Each row of numbers stands for one node and depends on some of the facts below. Use the named rows to name the rest.

Some rows with their names:
[-19 -12   0  -8  19 -11  -2 -11   7  25  16  11 -19  21   8  -7   9  -6
 -16 -18  -3  27  12   6  25   1  -5 -12  11  -2  23  16   1  -1 -17   8
   2   3  -5   6  21 -36  -9  10  -9]: deston
[  0 -22  -7  -3  17   5  13  17  22  15  11  11   8  37  -6  -9  14   3
  -8 -14  -6   9  17  12  19 -15   3 -10   7 -11  16 -39 -19  13   0  -8
   1  38   4 -15  15 -32  -8  -7 -13]: guvesul
[ -9 -13  -6 -11  12  -9   4   1  19   1   9  13  -1  15   9 -20  13   1
  -2   2 -14  15  -1   9   2   6  -9  -2   8   3  13   3  -2  11  -3  -3
   6   1   1   5  14 -11 -13 -17  -3]: breze
[  3 -24   6 -10  11   8   3  18   5  10  11  23 -12  10  -3  -8  17  12
 -12   3  -9  -3  -5  -1  14  -5  -6 -17  -3 -10  16 -12  -5  12 -15  -2
  -3  11   8  10  -4 -18 -13  -5  -3]: pliko
[-36  27  -8   7  26 -18   2 -15  12  34  16  15 -55  38  11  30 -14  -4
   7  11   4  12   4  -4 -29  13 -17 -13 -22 -18   5   5 -11 -27   4  11
   2  12 -14  18   8 -18 -39  11 -16]: bribe
[  1  15   0 -11   1 -14  -9  -9   8  -8   3   3   3   5  15  -9 -13 -27
  -4   1  -8   6  -9  -9 -37  33   2  12  22  -1   2  15  20 -10  -3  -7
  23   2 -25   3  -1   1 -17 -11  -9]: podros
[-11  21   2  -5  12 -17 -22   9  17 -12   7  -3  11  13  21 -32  -7 -19
  -5   9 -19   1   1   2 -14  26  -2  20  15   2   3   5  13  -1   0 -19
  21  -6 -18  -8   6   3 -16 -11  -6]: truton
[ -5   3  -4 -16  13  -2   6 -15   2   0   4   2  -6  16  13 -13   3 -16
  -2   1  -2  11   0   4 -13  15  -1   0  10  -3  13  -1  11   9 -10   6
   2   8   6  -1  11  -5 -16 -11 -12]: poko
[ -5  17   8   5  18   6 -23  13   5  -1  12   2   3  20   2  -4 -17 -36
  -8 -10 -19  -9  -4   1  -9  25  -2   7  13  -8 -15   9   8 -23  -2 -12
   2  -8 -10  -9  -7  -2 -22  -4  -6]: flovo
[  6  -2 -18 -20  10  23  -1 -12 -20   1   7   7 -16  17   5  16  -2 -12
   4 -28   1  36  12  12  14   9  11  -6  -5   5   0   2  -1   9 -12  24
 -28  -6  21  -3 -14   8 -33   3  -6]: gretoson
[ -4   3  -2 -11  15   4   5  -7  -2   1   3   2  -1  19  12 -14   5 -12
  -2   2  -3   9   3   5  -5  10  -4  -3   6  -1  12  -1   7  11 -11   4
  -1   6   8  -1   9  -8 -17  -6  -9]: nikebis
[ -3  -5  -7 -12  10  -4  16 -17   4  14   3   8  -4  26  23 -16   7 -16
   3  -8  -6  19  -6   2  -9   5 -11   9  11   8  15 -20  15  11 -16   5
   8   9   0   0  16 -19 -26 -20 -20]: faduflo
[-18  13  -6  -5  15 -20 -26  23  19 -13   8   0  16  15  23 -43  -8  -9
  -1   1 -19   2   8  15   9  13   6  24   7   5   0 -13   5  15   1 -26
  21 -12 -15 -15   3   0 -28 -17   1]: zafoplor
[  2 -11   3 -20  11   2   4   4  -4   3   3   9 -15   5   4  -9   7   3
  -9   0   1  -1  -1  -1   3   4   5  -7  -1 -11  22 -16   9  23 -21   1
   1  17   4   3  -4 -10 -16  -4 -11]: stavar
[-13  13  -1  -1  14 -15 -23  14  26 -11   9   1  13  12  14 -30  -5 -17
  -8   6 -23  -1   6   6  -8  22  -2  15  12  -1   1   7   6  -6   6 -19
  17  -8 -16  -7   9   2 -13 -12  -1]: bebar
[ -2   9   0 -10   8  -8 -19   8   4 -10   5   4   4   5  11 -13 -11 -17
  -7  -4  -7  -3  -2   1 -14  22   7   4  13  -7   1   3   9  -3  -9 -12
  13   1 -14   2  -9   2 -19  -2  -2]: braplo
[ -8 -13 -12 -21  10 -16  11  -4  12   7   6   9  -5  15  23 -27  13   4
   3  -7  -7  23   4  11   6  -3   0  12   2   7  20 -24   7  35 -13  -1
  13   3   3   1  16 -13 -29 -24 -11]: vupok
[ -4  23   8   3  19   5 -25   9  -2  -2   9  -3  -1  19   6  -6 -18 -38
  -7  -9 -14 -11  -3   0  -7  27   3  11   8  -9 -12   5  13 -17  -4  -9
   2  -6  -9 -12 -10   3 -24  -1  -6]: sebri
[-15  -8 -13   3  33 -35  -7   7 -28  -4  15 -17  22   1  17   0 -16 -38
  10  -5  -3  15  17  31   7  16  11  19  21  16  -8  -1   5  13  22 -15
  13 -13  11  -3  -1  -2 -32 -21  19]: guzul
[-10  21   2   0  17  -3 -27  11  10 -11   6  -4  11  18  17 -23  -9 -28
 -10   6 -15  -8   3   0 -10  26  -1  12  11  -5  -1   5  11 -11  -3 -16
   9   0  -9  -9   3   2 -15  -2  -4]: bodrek
[ -8  23  -1  -4  18  -5 -25   4   8 -11   6  -8   6  12  15 -21 -12 -32
  -8   3 -16  -1   4   1 -15  31   4  14  14  -4  -2   8  14 -11   2 -11
   9  -5 -10  -8   7  10 -14  -6  -6]: drupek

How the nodes are related:
batam π:g Ψ:guzul τ:i
bebar π:e Ψ:grizostek τ:i
begen π:b Ψ:drupek τ:i
biko π:b δ:kluflal,drodun,plobal,rumestuk Ψ:pozak τ:h
bodrek π:f Ψ:truton τ:i
botror π:b τ:j
brabre π:c τ:h
braplo π:d Ψ:rutros τ:l
breflil π:e Ψ:vapem τ:h
brekil π:f δ:kuplom τ:h
bretruk π:b Ψ:drisipel τ:l
breze π:e δ:brupa,kuplel,laflitem,rusaplil,begen,mituva Ψ:stebor τ:h
bribe π:b δ:viskel τ:h
bridi π:a δ:sekes,mefli τ:j
britri π:c Ψ:sezotrur τ:j
brubis π:f τ:h
brupa π:b Ψ:vestimuk τ:k
destik π:f Ψ:dola τ:l
deston π:f δ:brabre τ:j
difal π:f Ψ:trastir τ:h
dola π:d Ψ:fuskek τ:j
drasto π:b Ψ:mevo τ:l
drisipel π:a δ:plituk,faduflo,pabuk τ:i
drodun π:a Ψ:rikel τ:l
drosek π:a Ψ:brabre τ:j
druklas π:g τ:i
drupek π:f τ:i
dusti π:a δ:difal,stamu τ:h
faduflo π:g Ψ:gumok τ:j
flagro π:b τ:i
flemir π:f Ψ:segus τ:h
fleplilos π:d δ:grikel,lipor τ:i
flovo π:b Ψ:pinuzas τ:i
fuskek π:d δ:grebri,losam,braplo Ψ:klidek τ:k
giskuflem π:f δ:plituk,trastir,tatri,redrin,zeplil Ψ:kibre τ:h
goflur π:b τ:l
govetrek π:d δ:tigren,klagrer,vabadram,gruzatrin τ:i
grebri π:f τ:h
gretoson π:b Ψ:skitriflak τ:j
grifabi π:e τ:h
grikel π:d τ:j
grizostek π:f Ψ:vupu τ:j
groflo π:e Ψ:tobegrum τ:l
grogram π:a Ψ:flovo τ:j
grotropla π:d δ:skiklo,mevo,tigren τ:k
gruto π:f Ψ:stavar τ:i
gruzatrin π:c τ:h
gumok π:d Ψ:podros τ:h
guvesul π:g δ:brubis,zemogri Ψ:rusaplil τ:j
guzul π:g Ψ:treplikil τ:l
keskeston π:f δ:numam Ψ:sketabra τ:l
kestu π:g δ:tobegrum,guzul,begen,losam,drupek,pabuk,poko Ψ:vabadram τ:k
kibre π:g δ:tobegrum,botror,rudin Ψ:bretruk τ:h
kidril π:c Ψ:destik τ:l
klagrer π:e Ψ:skudrok τ:j
klidek π:b τ:j
klidrugram π:a τ:l
klivar π:a δ:brubis,liplik,kuplom τ:h
klude π:a τ:k
kluflal π:g τ:i
klugra π:b Ψ:stukos τ:k
kuplel π:a τ:j
kupli π:b Ψ:giskuflem τ:h
kuplom π:d τ:i
laflitem π:b τ:h
latrim π:g δ:nikebis,stege,dola τ:i
lepodi π:a Ψ:stoskuflok τ:k
liplik π:d Ψ:redrin τ:h
lipor π:a Ψ:britri τ:k
losam π:a τ:h
mabri π:f Ψ:kupli τ:k
mefli π:a τ:h
mevo π:f Ψ:kuplel τ:i
mituva π:g Ψ:gretoson τ:h
namiskem π:e δ:tusak,tigren,faduflo,braplo,dola τ:l
nikebis π:f τ:h
nomu π:b Ψ:braplo τ:h
numam π:b τ:k
pabuk π:d τ:h
pinuzas π:d Ψ:trozokos τ:l
pipoplir π:a δ:tevin,rudin,goflur,drupek,purel,grifabi,rumestuk Ψ:purel τ:k
pliko π:d δ:drasto,braplo,pozak Ψ:gruto τ:j
plituk π:b τ:i
plobal π:d τ:h
plobral π:c δ:vestimuk,rikel,truton,difal,sarik,rumestuk τ:l
ploko π:g τ:i
podros π:d τ:l
poko π:f τ:h
pozak π:f Ψ:stege τ:j
purel π:f Ψ:batam τ:j
rebeski π:b δ:treplikil,klude,bodrek τ:h
redrin π:d Ψ:drodun τ:i
rikel π:f Ψ:trurek τ:k
rikles π:f Ψ:steste τ:k
ropla π:e δ:skitriflak,grikel,gretoson,bodrek,klidrugram,gruzatrin τ:h
rudin π:e Ψ:bebar τ:h
rumestuk π:f τ:j
rusaplil π:a Ψ:tresumun τ:h
rutros π:a Ψ:klivar τ:h
sarik π:a Ψ:tusak τ:h
sebri π:b τ:i
segus π:f τ:h
sekes π:d Ψ:bribe τ:h
sezotrur π:a Ψ:difal τ:i
sketabra π:a Ψ:stamuk τ:j
skiklo π:b Ψ:nomu τ:k
skitriflak π:d Ψ:klagrer τ:k
skudrok π:a δ:sketabra,sebri,druklas,rikles Ψ:groflo τ:h
stamu π:e Ψ:breflil τ:l
stamuk π:f δ:botror,vupok Ψ:sekes τ:h
stavar π:d Ψ:viskel τ:j
stebor π:d τ:l
stege π:b Ψ:kidril τ:h
stesi π:a δ:zaflabim,skiklo,podros,tigren,rutros,rusaplil Ψ:skiklo τ:h
steste π:b Ψ:tevin τ:i
stifom π:g Ψ:begen τ:k
stoder π:f δ:stavar,destik,kupli,begen,mefli,zafoplor,breflil τ:h
stoskuflok π:f δ:flagro,klude,sketabra,drosek,vizel,grizostek Ψ:mituva τ:i
stukos π:b Ψ:breze τ:l
stuvom π:g Ψ:zaflabim τ:h
tatri π:c τ:l
tevin π:f Ψ:drasto τ:h
tigren π:a τ:j
tobegrum π:d τ:h
trastir π:g Ψ:kestu τ:k
treplikil π:c Ψ:lepodi τ:j
tresumun π:d δ:drasto,kluflal,tusak,zeplil Ψ:rikles τ:i
troklon π:a δ:grogram,grikel,ploko,rusaplil,rikles τ:i
trozokos π:e τ:k
trurek π:a δ:tobegrum,botror,mevo,stege,grizostek,pabuk,plobal τ:i
truton π:e Ψ:faduflo τ:i
tusak π:a Ψ:mabri τ:i
vabadram π:b Ψ:flemir τ:i
vapem π:d δ:stuvom,vestimuk,klugra Ψ:rudin τ:h
vestimuk π:b τ:j
viskel π:f Ψ:bodrek τ:l
vizel π:b τ:h
vupok π:c τ:j
vupu π:e Ψ:grifabi τ:i
zaflabim π:g τ:h
zafoplor π:c Ψ:zeplil τ:i
zemogri π:f τ:l
zeplil π:a Ψ:poko τ:h

Rows to name:
No name comes twice in this set of rows, the named rows included.
[-11   5 -12 -12  13 -26 -15   9  19  -6   5   7  17  11  26 -37  -7 -14
   1  -8 -13   9   6  14   2  13   4  23   9   1   1 -12   3  16  -3 -17
  24  -4 -12  -5   9  -3 -33 -21   1]  tatri
[-13 -27 -19 -14  25 -33  14  -3 -21   3  14  -8   2   0  17  -3   9  -6
  16  -3  -3  37  19  32  20  -1  15  14  11  25  15 -17   2  50  12   0
  14 -13  19   2   9 -10 -32 -34   9]  treplikil
[ -2 -11   1  -3  15 -11 -28  17 -26 -24  20 -17   5 -25   0  21  -2 -10
 -14  23 -12  25  35  -2   2  30  20  -4  10  19  18  28   4   5  23  -1
  -1 -19  -4  18 -21  22  15   0  16]  lepodi
[  4  -2  10 -21   8   1 -10   7 -10 -17   0   0  -7  -9  -1 -10  12  16
 -17  27   3 -11   7  -6  -5  18  11 -26   4 -19  29  12   4  15 -18   1
  -3  14   1  11  -7   0  14  11  -4]  rusaplil
[ -6   6   8  -1  15  -5 -28  27  22  -8  14  15   1   6  -4 -18  -6 -11
 -15   4 -22 -16  -2   1  -1  22   0   1   8 -16  -6  12   0 -13   3 -20
   9  -6 -16  -1  -3   3 -10  -5   1]  tresumun
[ -8  -2 -23 -17  18   0  -2  -8  -8  -4   9   0  -1  17  16  -6   1  -9
  10 -17  -5  37  17  26  17  10   9   6   2  13   1  -3  -4  26  -1  11
 -12 -13  21  -8   3   4 -36 -10   1]  mituva
[  5   0   6 -23  -5  -1   8 -25 -10 -15   0  -1 -14  -8   9   5  11   3
  -6  25   2  17  -1 -20 -40  31  -1 -15  17   2  35  23  22  10 -15  15
   8   9 -11  18   1  -3  17  -3 -16]  kuplel
[-13   9  -2   5  21  -6 -20  16  25  -1  14  10  13  23  12 -25  -6 -28
  -5  -5 -27   2  -1  11   1  18  -9  15  11   0 -13   5  -1 -14  10 -19
   7 -12  -9  -7  12  -1 -23 -15   1]  latrim
[ -3   0   4 -11   2  -3  10 -11   7   1   8  12 -12  12   7  -3   4  -4
   0   3  -8  12 -13  -6 -21  17  -7  -2  14   4  14   9  12   4 -11   6
  13  -2 -10   3   4 -16 -11 -12 -13]  gumok
[-11  -3  -8 -18  12 -16   5  -1  14   3   4   7  -3  14  22 -29   8   1
   4  -5 -10  17  -1  15   3   4   2  14   6   6  14 -20   4  36  -8  -4
  13   0   1  -4  16 -11 -31 -23  -7]  gruzatrin
[  1  -7  -8  -3   9   4  11  -3  18   0  11   2   8  31  -5   2   6  -5
  -3  -3 -12  19  15   7  -5   7   0  -9  20  -5  11  -7 -10  -2   9  -1
   4  28  -2 -13  17 -24   4 -10 -14]  brekil
[ -9  25   4   2  10  -6 -20   1   7  -9   6  -6  10  19  20 -21 -11 -32
  -4   8 -16   1  -2  -3 -26  31  -6  16  18   5  -2  12  19 -15   0 -12
  13  -7 -18  -8   5   0 -13  -7 -10]  mevo

The same nodes again, as new rows of numbers:
Named rows:
[  7  14   5  -9   4  -6   5  11   0 -21  -1   4  -6]: flemir
[-25   5  -6 -14  -1  15   0   2  -2 -13   4 -12 -14]: bribe
[ -6 -16  16  14   0  23   4  -3   2  20  -5  19  -1]: sarik
[  2  11  -2 -17   9  -3  12  18  -4 -15   9   5  -4]: stamuk
[ -7   7  -8 -23  12   6   9   6   0 -21  13  -8 -17]: kibre
[ 3  3  9  0  1  3  5 10  0 -4 -1  8 -3]: sekes
[-14  10  -1 -15  -3  -2  -2   0  -1 -32   5 -13 -14]: zaflabim
[ -7   1   6  -7  -3  -1   5   9  -3 -10  -1  16   2]: plobal
[ -8  -1   5  -9  -1  -2   6   9  -4 -11   4  19   1]: tobegrum
[ 11  -8  -9  10   4  -2  -9 -22   9  15  -7 -12   7]: truton
[  5   6 -18  -6  -1 -23 -11 -12   5 -10   2 -21   9]: ploko
[18  7 -3  3 -5  1 11 -3 -8 15  0  4 -1]: pliko
[ 27  13  -2  -6  -5 -11   7  -5   0 -10   4  -3  -4]: pozak
[ 16 -14   7  17  -9  21   6 -21   2  30  -3  16   0]: sketabra
[ 12 -15   7  18  -9  21   5 -23   1  28  -3  18   1]: drosek
[16  1  4 12 -1 -3 -3  9 -4 -1  7  9  1]: skitriflak
[ -4   9   8 -10  12 -14  -1  26   2 -17  -1  -4   1]: destik
[-17 -19  17  18   8  15  -2  10   2  21  -9  14   6]: drodun
[-18  -1  10  -3   5 -12  -2  20  -1  -9  -8  10  10]: podros
[-22  -4   6 -11  10  -4  -5  12   4 -11   6 -29 -16]: drasto
[-20 -10   8   6  10   9  -8   8   1  -6   0  -5  -6]: groflo

Rows to name:
No name comes twice in this set of rows, the named rows included.
[ 30  -3  -1  17   0 -23   0   4   1  27  -6  16  29]  zafoplor
[-27  -2   0  -2  -4  22   0   3  -4   3  -1  -3  -6]  ropla
[-3  7  5 -4  5  8 11 17 -2  4  1  7 -1]  vapem
[-16   0   8   2   4  -4   6  35  -6  13  -7  26  22]  plobral
[ 18   1   4   1 -12  -8  12  -1  -2  12  -1  33  15]  vupok
[-10 -13  11  21  -1  32   3   7  -7  27   1  17  -1]  skudrok
[  8  16   4 -11   7   1   5  10   1 -23  -5   6  -4]  difal
[ -9  14  -2 -14  -1  -4   7  20  -6 -15   4   5   1]  stoder
[  7   3 -13   7  -3 -14  -4   0  -2  22  -5  -1  26]  fleplilos
[ 12  -5  -2  12  -7  15  -3 -19  -4   3  10  -3 -17]  klagrer
[  1  14   1 -14   6  -4  11  20  -5  -9   3   0  -7]  giskuflem
[-29 -19  15  14   2  12  -5   9   0  15 -12  17  11]  klidrugram
[ -3 -20  -9  20  -3   4  -2 -17  -4  43 -10  13  25]  drisipel
[ 15   2  -7   5  -6  12  -7 -17  -3 -13  18 -13 -20]  gretoson
[ 17  13  -9 -12  -2  -3   3 -18   2 -19   4 -16 -18]  faduflo

